Below are the code and all the weights of a small trained network. Each question names an input and a class and asks about switching units off, where a switched-off unit gives its printed mean instead of its output.

import numpy as np


def w(rows, s, z=0):
    codes = np.array(rows[::2]) - 128.0
    scale = np.full(codes.shape[1], s)
    scale[-1] = z or s
    return codes * scale


def f(y):
    return np.maximum(y, 0)


def log_softmax(a):
    a = a - a.max(-1, keepdims=True)
    return a - np.log(np.exp(a).sum(-1, keepdims=True))


def net(x, mask):
    res = np.array(x, float).reshape(1, 4) / 4 @ E
    y = f(res @ A[0][:, :-1].T + A[0][:, -1])
    res = res + np.where(mask, y, B[0][:, -1]) @ B[0][:, :-1]
    return log_softmax(res[-1] @ U[:, :-1].T + U[:, -1])


A, B = {}, {}
E = w([
[254,86,128,144],'x0',
[119,110,221,122],'x1',
[116,43,111,107],'x2',
[132,127,128,126],'x3',
],0.0088)
A[0] = w([
[152,188,134,114,62],'n1',
[105,134,125,121,83],'n2',
[138,148,73,103,57],'n3',
[98,156,117,80,67],'n4',
[136,168,72,136,125],'n5',
[101,156,141,111,67],'n6',
[129,211,150,163,57],'n7',
[46,125,163,134,47],'n8',
[62,137,105,161,46],'n9',
[111,113,246,136,28],'n10',
[150,117,142,140,61],'n11',
[220,117,154,128,17],'n12',
[134,132,118,113,53],'n13',
[94,132,117,61,192],'n14',
[129,138,25,130,1],'n15',
[79,19,103,92,38],'n16',
[145,164,151,141,195],'n17',
[154,120,106,101,57],'n18',
[123,121,247,116,20],'n19',
[127,108,118,83,219],'n20',
],0.015,0.0066)
B[0] = w([
[147,175,174,113,164],'n1',
[140,131,112,128,149],'n2',
[102,127,135,62,169],'n3',
[166,126,97,126,175],'n4',
[91,88,151,80,225],'n5',
[172,169,109,122,166],'n6',
[157,194,203,115,208],'n7',
[226,116,91,126,221],'n8',
[178,104,99,116,199],'n9',
[62,144,101,70,220],'n10',
[171,99,150,45,145],'n11',
[220,152,82,122,252],'n12',
[121,88,158,98,128],'n13',
[161,56,124,146,250],'n14',
[69,171,113,37,203],'n15',
[160,252,212,98,225],'n16',
[114,70,168,150,245],'n17',
[159,143,125,90,153],'n18',
[82,119,135,26,216],'n19',
[103,50,164,148,253],'n20',
],0.031,0.0048)
U = w([
[110,135,99,103,136],'0',
[213,116,85,147,90],'1',
[147,108,152,153,246],'2',
[159,177,196,162,81],'3',
[101,84,135,227,142],'4',
[73,199,18,254,89],'5',
],0.011,0.013)

Each question gives the input, the list of numbers given to net, and the class t.
The units are the neurons (one row each of A and B). Each row of codes is followed by its name. A weight is (code - 128) times the scale printed after its matrix; where a second scale follows, it is the last column's (A, B and U).
mask holds one flag per neuron, in row order. A switched-off neuron (its flag False) gives its mean, the last column of its row in B, instead of its output. The means were averaged over made-up inputs and are rounded, as every weight is.
A unit's drop is (log p(t) with every unit on - log p(t) with that unit switched off) / (log p(t) with every unit on - log p(t) with every unit switched off).
The circuit of an input: a set's keep is (log p(t) with only the set's units on - log p(t) with every unit switched off) / (log p(t) with every unit on - log p(t) with every unit switched off). Starting from the 12 units with the biggest drops (on a tie, the unit counted first), units are removed one at a time, each time the one whose removal leaves the highest keep (on an exact tie, the one counted first), for as long as the keep stays at least 0.8.
circuit, biggest first: the units of the circuit, biggest drop first
unit that matters most: the unit with the biggest drop
k most important neurons: the k neurons with the biggest drops, biggest first
drop when u is switched off: that unit's drop, to one decimal
input [-8,-4,8,-8], class 1: circuit, biggest first : [n8]
input [4,-5,-7,-3], class 3: 2 most important neurons : [n7 n1]
input [6,2,-5,6], class 1: 2 most important neurons : [n12 n16]
input [-6,-5,7,-1], class 3: 2 most important neurons : [n16 n12]
input [-4,-2,6,0], class 3: 2 most important neurons : [n16 n12]
input [0,7,7,1], class 0: 3 most important neurons : [n10 n19 n7]
input [8,8,-2,-7], class 0: 2 most important neurons : [n19 n10]
input [1,7,7,-4], class 0: 2 most important neurons : [n10 n19]
input [-8,7,4,7], class 1: 2 most important neurons : [n8 n14]
input [1,-4,-6,-4], class 3: 3 most important neurons : [n7 n1 n14]
input [-4,-4,-7,-1], class 3: 3 most important neurons : [n7 n1 n20]
input [-2,6,1,-4], class 0: 2 most important neurons : [n10 n19]
input [5,7,-6,6], class 0: 2 most important neurons : [n19 n10]
input [2,-8,3,0], class 0: unit that matters most : n15
input [3,7,1,-1], class 0: 2 most important neurons : [n10 n19]
input [-5,6,2,3], class 0: 3 most important neurons : [n10 n19 n12]
input [-5,-2,5,3], class 1: 4 most important neurons : [n8 n14 n9 n17]
input [-5,4,-3,-1], class 1: drop when n14 is switched off : 0.1
input [4,7,-5,-4], class 0: drop when n19 is switched off : 0.3
input [2,-6,8,4], class 3: drop when n16 is switched off : 1.3
input [-5,-3,3,-1], class 1: drop when n8 is switched off : 0.2
input [7,4,-1,1], class 1: circuit, biggest first : [n12]
